[[ 68  92 154 202 107 165 172]
 [118 132 152  84  64  50 180]
 [ 84 105 131  61 153 195 203]] -> 165

[[ -9   4 -14   2  12   9 -30]
 [ -9  33 -14  18 -10  -4 -16]
 [ -9  -1 -14   2 -10 -13 -21]] -> 9

[[ 33 206 195 172]
 [ 17 196 169 176]
 [ 13 156 108 183]] -> 195

[[-604 -373  121 -411 -220 -907  444]
 [ 299 -612 -669  167 -699  514 -842]
 [ -23  235  -72  -34 -944 -110  401]] -> -907

[[ 47 -14 -26   5]
 [ -1  -2 -20  46]
 [ 33  -5 -13  43]] -> -26

[[4124 7610 8343 4793 3235 4205 6144]
 [6468 6242 8923 3239 5375 4629 7337]
 [4276 6173 4582 6980 4566 5652 4673]] -> 4205

[[-30  -7 -22 -15  -6  -4]
 [-30  -7 -22 -21  -6  -1]
 [-30  -5 -22 -31  -4  35]] -> -6

[[7850 4633 4826 3807 3207]
 [1598 6213 5626 5810 2772]
 [7181 5083 2765 2114 6543]] -> 3807

[[0 4 4 5 4 4 4]
 [6 6 4 7 4 4 4]
 [4 7 4 1 4 4 4]] -> 4
---
[ 179.2 -108.5 -132.7  -72.5    5.9  163.4]
-132.7

[[ -8.74  -0.46  -9.71 -18.55  -9.08  -2.53]
 [  5.10   6.76 -14.02  13.77 -12.98  -7.13]]
-9.71

[[  3.63  11.39  11.36   6.26]
 [  1.52   8.03  -7.13 -15.52]
 [  5.77   2.36  14.84   7.13]]
11.36

[-131.73  120.95  -61.06  -45.93]
-61.06

[-12.2  17.2   3.8  10.1]
3.8

[[ -95.7  -47.9 -151.8  -57.6  187.5]
 [-164.9  217.8  143.8  119.5  148.5]]
-151.8
---
Q:
[[-20.42 -21.00 -15.84 -18.43  14.79 -14.18]
 [-18.94 -21.19 -15.80 -18.57  17.38 -13.33]]
A: 14.79

Q: [ 1.412  1.095 -1.730  1.961 -0.989 -1.793  0.314]
A: -1.793

Q: [ 15.4  -3.9 -12.3  -2.6   3.7  -3.3]
A: 3.7

Q: [ 0.09  0.12 -0.17 -0.04]
A: -0.17

Q: [-11.62   2.72  -5.45   6.51 -15.05  -7.66  14.36]
A: -7.66

Q: [-0.8  1.5 -1.4  1.3  0.0  0.0]
A: 0.0
---
-14   31   15   20  -18   32  -20
 -1   35   -2   28  -13   34  -17
-13   43    6   33  -22   44  -27
--> -18

3588  5171  4402  5635  6397  6867
6860  7358  1666  3800  2017  8048
5335  4151  5630  3699  3002  2987
--> 5635

  12   286   486   752   286
-405   423   622  -494   286
 413  -509   884   757   330
--> 486

-670   174  -145  -307  -241  -994
-407  -670  -495  -479  -720  -233
-699   505   -14  -447  -263  -917
--> -307

 87   88   90   87   84   86   86
 69   73  100   85   26   84   61
141  129   60  101  243   94  152
--> 84

 41  128  164  150
227  159  211   36
  6   91  112  217
--> 128
---
 68  404  584  787  382  307  260 ans = 68
7  2  4  1  6 ans = 7
233   41   38   27   60 ans = 233
1  1  4  5  7 ans = 1
 40   13   11  -26 ans = 40
-22   38  -44  -41 ans = -22
---
[ 29  56  80 -24  70 -73] → 56

[[ -8  13 -19 -74]
 [ -4 -59 -78  -7]
 [ 19  83  61 -17]] → 83

[ 64 -62  52  14  -8] → -62

[[-10  -8  48 -34]
 [-57  47  69   8]
 [  3 -40  -2  -8]] → -40

[ -5 -72  10  34 -83] → -72

[-31 -58 -41  -9  84  -7  28] → -58

[[-81  25 -34   8   0 -16]
 [ 27 -35  33  19 -57 -25]
 [ -1 -45  26  65 -12 -31]] → -45

[[-46  71  -7  69  -2  15]
 [ 80 -75  51 -39  32 -47]] → -75

[[-85 -64  40 -14  37]
 [  9  46   9  -6 -10]] → 46
---
[[383 393 365 261]
 [323 183 609 171]
 [294 334 749 257]] -> 383, 257

[ 49 165 210 194] -> 49, 194

[[312 141 602 193 319 676]
 [546 611 619 809 482 468]] -> 312, 468

[-836  397  633  764  221] -> -836, 221

[3 8 2 5] -> 3, 5

[115  88 193  54  66 145 171] -> 115, 171

[8109 5521 4338 5353 2491] -> 8109, 2491
---
Input:
[[  7.4  -7.3  19.9   6.8]
 [ -3.0  -1.3 -17.7  -3.1]]
Output: -7.3

Input:
[[-1.17 -1.68 -2.10 -1.20  1.28 -0.79 -1.46]
 [-1.11 -2.00 -1.07 -0.84  0.29 -0.76  2.38]
 [-0.72 -0.72 -1.41 -0.91  1.22 -0.87  0.40]]
Output: 0.29

Input:
[[-0.17  0.02  0.14 -0.02]
 [ 0.04  0.05 -0.08  0.08]]
Output: 0.02

Input:
[[-0.19  0.02 -0.08  0.11  0.04  0.12]
 [-0.23 -0.21 -0.04 -0.19  0.13 -0.18]
 [-0.07  0.17  0.00 -0.09 -0.08 -0.22]]
Output: -0.19

Input:
[[-0.13 -0.13  0.12 -0.05  0.12  0.06]
 [ 0.09  0.12  0.00 -0.22 -0.02 -0.15]]
Output: -0.05

Input:
[[  9.39   9.25 -13.15  -0.93  -0.33   4.17 -14.96]
 [  5.60 -11.60 -14.30   9.38  -7.20  -2.40  -8.80]
 [-12.75  17.90  -3.43 -17.26   2.41  -2.69  -3.48]]
Output: -7.20

Input:
[[ 1.20  0.08  1.33 -1.68 -0.60  0.92 -0.67]
 [ 1.11  0.08  1.91 -0.47  1.22  0.68  0.74]
 [ 0.78  0.08  0.45 -0.18 -1.31  0.69  0.37]]
Output: 1.22

Input:
[[ 1.71  1.77  0.91  1.51]
 [ 1.42  1.46  1.20  1.49]
 [ 1.68  2.18 -1.83  1.32]]
Output: 1.46

Input:
[[ -74.7 -130.4   97.1   33.1  -63.7  153.5]
 [  51.1  174.2   13.5  -90.6 -175.4  -40.9]
 [-117.8  -23.4 -131.0  -14.0   75.4  -65.8]]
Output: -90.6
---
[81, 56, 54, 60, 24] yields 54
[155, 129, 56, 239] yields 56
[567, -514, 300, -300, -136, -456] yields 300
[64, 43, 100, 224, 68, 213, 194] yields 100
[226, 222, 236, 203, 137, 212, 63] yields 236
[8855, 9540, 8598, 7116, 2617] yields 8598
[175, 57, 234, 33, 163] yields 234
[3689, 1329, 4591, 9918, 4626, 5789] yields 4591
